Here is a tiny trained network, its code and every weight. The questions are about switching its units off for an input and a class, where a switched-off unit gives its printed mean instead of its output.

import numpy as np


def w(rows, s, z=0):
    codes = np.array(rows[::2]) - 128.0
    scale = np.full(codes.shape[1], s)
    scale[-1] = z or s
    return codes * scale


def norm(h):
    return h / np.sqrt((h * h).mean(-1, keepdims=True) + 1e-5)


def f(y):
    return np.maximum(y, 0)


def log_softmax(a):
    a = a - a.max(-1, keepdims=True)
    return a - np.log(np.exp(a).sum(-1, keepdims=True))


def net(x, mask):
    res = np.array(x, float).reshape(1, 8) / 4 @ E
    u = 0
    for l in range(4):
        y = f(norm(res) @ A[l][:, :-1].T + A[l][:, -1])
        res = res + np.where(mask[u : u + 5], y, B[l][:, -1]) @ B[l][:, :-1]
        u += 5
    return log_softmax(norm(res)[-1] @ U[:, :-1].T + U[:, -1])


A, B = {}, {}
E = w([
[128,131,128,132,131,130],'x0',
[81,89,159,98,234,58],'x1',
[5,151,194,72,117,171],'x2',
[124,201,20,52,136,52],'x3',
[130,133,136,129,128,128],'x4',
[130,128,126,125,133,131],'x5',
[128,130,130,128,126,127],'x6',
[127,121,122,123,129,131],'x7',
],0.015)
A[0] = w([
[233,50,158,142,153,164,3],'0.n1',
[104,54,205,197,138,208,110],'0.n2',
[112,146,150,96,137,169,16],'0.n3',
[117,48,175,161,208,98,42],'0.n4',
[172,1,186,204,144,169,108],'0.n5',
],0.014,0.0064)
B[0] = w([
[102,105,50,219,176,150,188],'0.n1',
[187,74,108,65,123,216,237],'0.n2',
[138,172,131,177,155,141,136],'0.n3',
[153,154,248,133,168,52,199],'0.n4',
[20,201,118,201,105,49,249],'0.n5',
],0.017,0.012)
A[1] = w([
[160,96,150,202,81,226,12],'1.n1',
[121,176,57,151,43,203,254],'1.n2',
[61,164,175,49,98,182,222],'1.n3',
[252,127,119,88,136,85,81],'1.n4',
[136,42,244,102,101,216,41],'1.n5',
],0.021,0.004)
B[1] = w([
[3,90,31,180,127,21,195],'1.n1',
[172,173,101,144,5,197,254],'1.n2',
[71,162,146,44,135,139,214],'1.n3',
[173,90,52,116,171,219,178],'1.n4',
[122,166,89,216,222,251,192],'1.n5',
],0.02,0.017)
A[2] = w([
[51,76,142,19,198,61,112],'2.n1',
[156,11,50,139,232,68,1],'2.n2',
[109,76,167,175,173,129,105],'2.n3',
[162,63,221,253,43,55,65],'2.n4',
[121,123,189,34,74,181,12],'2.n5',
],0.021,0.004)
B[2] = w([
[109,30,50,121,134,174,238],'2.n1',
[185,194,111,92,165,38,254],'2.n2',
[171,170,145,89,170,173,204],'2.n3',
[40,40,168,180,77,3,241],'2.n4',
[137,134,161,122,116,33,187],'2.n5',
],0.026,0.0094)
A[3] = w([
[120,123,218,175,231,129,31],'3.n1',
[166,120,177,130,192,37,29],'3.n2',
[127,212,251,43,32,74,75],'3.n3',
[245,49,106,182,52,91,88],'3.n4',
[217,99,145,164,91,230,8],'3.n5',
],0.025,0.0015)
B[3] = w([
[161,100,233,112,150,140,215],'3.n1',
[88,215,142,132,152,73,245],'3.n2',
[98,193,202,1,58,142,214],'3.n3',
[200,28,183,121,107,118,237],'3.n4',
[170,186,102,181,172,161,195],'3.n5',
],0.036,0.011)
U = w([
[108,66,108,213,33,64,121],'0',
[252,141,87,152,90,174,95],'1',
[76,133,230,162,176,31,102],'2',
[193,165,91,69,198,37,13],'3',
[50,176,74,189,103,223,172],'4',
[122,188,149,32,50,155,254],'5',
[109,119,207,122,227,210,89],'6',
[72,54,70,44,171,136,209],'7',
],0.02,0.00081)

Each question gives the input, the list of numbers given to net, and the class t.
The units are the neurons (one row each of A and B). Each row of codes is followed by its name. A weight is (code - 128) times the scale printed after its matrix; where a second scale follows, it is the last column's (A, B and U).
mask holds one flag per neuron, layer by layer. A switched-off neuron (its flag False) gives its mean, the last column of its row in B, instead of its output. The means were averaged over made-up inputs and are rounded, as every weight is.
A unit's drop is (log p(t) with every unit on - log p(t) with that unit switched off) / (log p(t) with every unit on - log p(t) with every unit switched off).
The circuit of an input: a set's keep is (log p(t) with only the set's units on - log p(t) with every unit switched off) / (log p(t) with every unit on - log p(t) with every unit switched off). Starting from the 12 units with the biggest drops (on a tie, the unit counted first), units are removed one at a time, each time the one whose removal leaves the highest keep (on an exact tie, the one counted first), for as long as the keep stays at least 0.8.
circuit, biggest first: the units of the circuit, biggest drop first
top k neurons: the k neurons with the biggest drops, biggest first
k most important neurons of layer l: the k neurons of layer l with the biggest drops, biggest first
drop when u is switched off: that unit's drop, to one decimal
input [7,6,5,3,-8,-2,2,1], class 7: circuit, biggest first	2.n1, 1.n2
input [-5,3,4,-7,1,0,-7,7], class 6: circuit, biggest first	1.n5
input [-4,7,5,7,-2,-2,4,-7], class 7: top 2 neurons	2.n1, 1.n2
input [-3,6,6,3,-6,1,-2,2], class 7: circuit, biggest first	2.n1, 1.n2
input [1,4,5,-1,8,-1,6,-1], class 6: circuit, biggest first	1.n5, 0.n5
input [4,1,6,1,0,-8,-5,-5], class 7: circuit, biggest first	1.n2, 2.n1
input [1,-7,-5,1,5,-2,-5,-2], class 1: top 4 neurons	0.n5, 1.n4, 1.n2, 2.n4
input [-7,2,0,1,4,4,-7,-2], class 3: top 4 neurons	0.n5, 1.n2, 1.n3, 0.n2
input [6,7,1,7,-5,-1,4,7], class 7: circuit, biggest first	1.n2, 2.n1
input [5,5,-1,3,1,1,-1,-3], class 3: 2 most important neurons of layer 1	1.n2, 1.n3
input [4,2,5,-3,6,5,2,4], class 6: top 2 neurons	1.n5, 1.n2
input [8,0,-8,-2,1,-7,-2,-1], class 0: top 3 neurons	0.n4, 0.n5, 0.n1
input [5,-6,0,3,8,-6,4,-4], class 1: top 3 neurons	0.n5, 3.n5, 1.n3
input [8,-7,-2,-8,-4,7,-5,0], class 0: top 2 neurons	0.n5, 1.n1
input [-6,-8,-4,-6,-1,-6,-8,0], class 0: top neuron	1.n1
input [-5,-6,-2,1,3,1,-7,-1], class 1: 2 most important neurons of layer 0	0.n5, 0.n1
input [0,8,1,-4,-8,-4,2,6], class 6: top 2 neurons	0.n2, 1.n2
input [1,3,3,0,-2,-2,4,3], class 6: top 2 neurons	0.n5, 1.n5
input [-7,-1,-1,7,-8,2,-2,-7], class 1: top 2 neurons	0.n5, 0.n4
input [-2,5,8,-2,1,-6,-3,-5], class 6: top neuron	1.n5
input [8,-2,0,6,7,-6,-7,0], class 1: top 3 neurons	0.n5, 0.n4, 1.n3
input [1,-7,-6,0,-6,8,7,-3], class 0: top 3 neurons	1.n1, 0.n2, 1.n5
input [1,-2,-6,2,-3,7,6,3], class 1: drop when 0.n5 is switched off	0.9
input [-7,6,3,3,-8,-1,2,-4], class 7: drop when 1.n2 is switched off	1.2
input [7,3,6,2,5,7,-7,8], class 7: drop when 2.n1 is switched off	1.1
input [-7,7,3,-7,-6,-1,3,-6], class 6: drop when 0.n2 is switched off	0.7
input [0,-7,8,-3,-6,2,5,-1], class 4: circuit, biggest first	1.n5
input [-7,-6,-3,1,0,-3,-8,2], class 1: 2 most important neurons of layer 0	0.n5, 0.n1
